a =
127  124  125  128  126  128  131  128  118  126  124  127  132  124  121
131  123  135  132  131  128  142  132  133  124  132  115  137  113  131
126  127  130  144  124  128  120  144  131  126  131  129  132  123  133
127  126  121  124  137  128  127  124  137  139  122  127  113  124  143
133  126  131  129  134  128  131  129  141  132  136  117  125  125  139
113  135  121  128  126  128  124  128  123  132  125  132  124  134  130
127  128  129  136  124  128  127  136  126  116  117  141  128  135  119
141  123  127  129  127  128  119  129  128  136  132  126  127  123  132
129  128  132  125  123  128  129  125  124  129  127  127  138  128  132
132  123  134  133  125  128  120  133  132  134  123  133  124  123  140
135  127  131  131  124  128  119  131  129  127  124  137  130  129  130
127  133  129  132  127  128  123  132  128  128  153  124  128  129  126
154  118  130  125  126  128  130  125  126  139  127  122  136  114  137
126  129  135  128  132  128  123  128  134  124  134  132  130  135  135
Rows and columns are counted from 0.
row 0 col 0 = 127
row 1 col 1 = 123
row 8 col 12 = 138
row 5 col 7 = 128
row 3 col 9 = 139
row 7 col 10 = 132
row 5 col 1 = 135
row 4 col 4 = 134
row 6 col 8 = 126
row 2 col 13 = 123
row 1 col 2 = 135
row 1 col 11 = 115
row 9 col 12 = 124
row 8 col 1 = 128
row 8 col 5 = 128
row 6 col 13 = 135
row 1 col 4 = 131
row 2 col 0 = 126
row 8 col 4 = 123
row 3 col 7 = 124
row 5 col 3 = 128
row 9 col 1 = 123
row 8 col 14 = 132
row 2 col 7 = 144
row 3 col 4 = 137
row 10 col 13 = 129
row 0 col 14 = 121
row 1 col 9 = 124
row 10 col 3 = 131
row 12 col 8 = 126
row 0 col 6 = 131
row 0 col 13 = 124
row 3 col 0 = 127
row 0 col 3 = 128
row 9 col 0 = 132
row 9 col 3 = 133
row 6 col 7 = 136

B =
[[118 128 119 125 150 119 131 126 129 138 126 124]
 [128 121 122 118 129 126 118 120 124 119 131 117]
 [133 126 123 128 128 127 126 139 126 130 122 135]
 [135 131 146 125 128 122 132 119 120 123 122 124]
 [129 129 136 133 120 147 124 134 134 127 134 138]
 [122 130 145 118 128 121 122 124 119 129 124 120]
 [122 135 143 130 135 119 134 122 123 135 121 123]
 [121 127 138 122 135 126 132 122 124 131 125 134]
 [127 124 120 121 123 126 124 122 125 123 132 120]
 [126 129 129 146 122 130 129 132 148 126 134 132]
 [130 125 120 125 129 128 128 118 124 122 129 121]
 [127 128 118 118 133 120 129 119 116 123 128 115]
 [127 127 152 130 119 134 121 125 128 124 124 132]
 [125 127 117 125 122 123 122 120 125 126 131 109]]
B[0][0]	118
B[12][0]	127
B[3][3]	125
B[5]	[122, 130, 145, 118, 128, 121, 122, 124, 119, 129, 124, 120]
B[10][4]	129
B[6][0]	122
B[0][7]	126
B[7]	[121, 127, 138, 122, 135, 126, 132, 122, 124, 131, 125, 134]
B[3][9]	123
B[13][9]	126
B[:, 7]	[126, 120, 139, 119, 134, 124, 122, 122, 122, 132, 118, 119, 125, 120]
B[10][11]	121
B[:, 3]	[125, 118, 128, 125, 133, 118, 130, 122, 121, 146, 125, 118, 130, 125]
B[12][9]	124
B[12][10]	124
B[0][1]	128
B[2][10]	122
B[13][3]	125
B[10]	[130, 125, 120, 125, 129, 128, 128, 118, 124, 122, 129, 121]
B[11][6]	129
B[6][8]	123
B[8][10]	132
B[1][2]	122
B[:, 0]	[118, 128, 133, 135, 129, 122, 122, 121, 127, 126, 130, 127, 127, 125]
B[9][10]	134
B[:, 6]	[131, 118, 126, 132, 124, 122, 134, 132, 124, 129, 128, 129, 121, 122]
B[7][6]	132
B[7][2]	138
B[11][11]	115
B[2][5]	127
B[11][9]	123
B[11][7]	119
B[12][3]	130
B[9][8]	148
B[11][3]	118
B[0][11]	124
B[12][4]	119

data =
[[129 129 129 126 129]
 [130 132 103 102 142]
 [135 124 126 129 126]
 [149 102 113 132 122]
 [152 150 140 123 109]
 [129 133 131 127 128]
 [136 120 125 128 127]
 [135 121 125 129 127]
 [134 123 126 127 128]
 [116 127 136 153 121]
 [132 128 101 104 140]]
data[0][0]	129
data[10][4]	140
data[1][4]	142
data[7][2]	125
data[0]	[129, 129, 129, 126, 129]
data[9][1]	127
data[7][1]	121
data[5]	[129, 133, 131, 127, 128]
data[4][2]	140
data[5][0]	129
data[0][4]	129
data[5][3]	127
data[:, 1]	[129, 132, 124, 102, 150, 133, 120, 121, 123, 127, 128]
data[:, 3]	[126, 102, 129, 132, 123, 127, 128, 129, 127, 153, 104]
data[3][3]	132
data[6][2]	125
data[8]	[134, 123, 126, 127, 128]
data[10][1]	128
data[9][2]	136
data[3][4]	122
data[2][0]	135
data[0][1]	129

X = [113 143 142 119 125 106 109 132 156 123 115 124 132]
X[0]	113
X[11]	124
X[8]	156
X[3]	119

A =
[[118 142 131 131]
 [110 154 133 133]
 [113 150 132 133]
 [131 125 127 128]
 [110 154 133 133]
 [121 139 130 131]
 [133 123 126 127]
 [143 109 124 125]
 [117 144 131 132]
 [123 136 129 130]
 [108 156 133 134]]
A[0,0] = 118
A[0,2] = 131
A[2,2] = 132
A[:, 1] = [142, 154, 150, 125, 154, 139, 123, 109, 144, 136, 156]
A[8,0] = 117
A[7] = [143, 109, 124, 125]
A[3,0] = 131
A[8] = [117, 144, 131, 132]
A[1,1] = 154
A[:, 2] = [131, 133, 132, 127, 133, 130, 126, 124, 131, 129, 133]
A[8,1] = 144
A[2] = [113, 150, 132, 133]
A[4,0] = 110
A[6] = [133, 123, 126, 127]
A[0] = [118, 142, 131, 131]
A[3] = [131, 125, 127, 128]
A[9,0] = 123

W =
[[124 116 134 148 124]
 [119 138 117 148 126]
 [136 146 113 148 135]
 [118 147 132 148 137]
 [128 127 136 148 105]
 [130 134 134 148 126]
 [118 128 115 148 123]
 [136 138 124 148 136]]
W[0,0]	124
W[5,4]	126
W[6]	[118, 128, 115, 148, 123]
W[6,1]	128
W[:, 0]	[124, 119, 136, 118, 128, 130, 118, 136]
W[4,1]	127
W[1,4]	126
W[3,4]	137
W[0,4]	124
W[2]	[136, 146, 113, 148, 135]
W[2,0]	136
W[1,0]	119
W[7,2]	124
W[:, 2]	[134, 117, 113, 132, 136, 134, 115, 124]
W[2,4]	135
W[4,3]	148

grid =
[[127 125 129 131 124 125 136 128 127]
 [131 125 132 130 116 123 143 138 126]
 [114 126 136 127 134 127 132 116 134]
 [105 121 148 129 132 125 129 111 136]
 [132 121 124 129 118 131 116 121 122]
 [142 123 115 126 113 135 112 125 121]
 [141 126 118 122 117 137 112 128 121]]
Rows and columns are counted from 0.
(0, 0)	127
(2, 0)	114
(6, 6)	112
(2, 4)	134
(1, 0)	131
(1, 1)	125
(3, 4)	132
(6, 5)	137
(2, 1)	126
(0, 2)	129
(4, 8)	122
(5, 7)	125
(2, 6)	132
(4, 1)	121
(4, 6)	116
(0, 7)	128
(5, 1)	123
(5, 3)	126
(3, 2)	148
(3, 3)	129
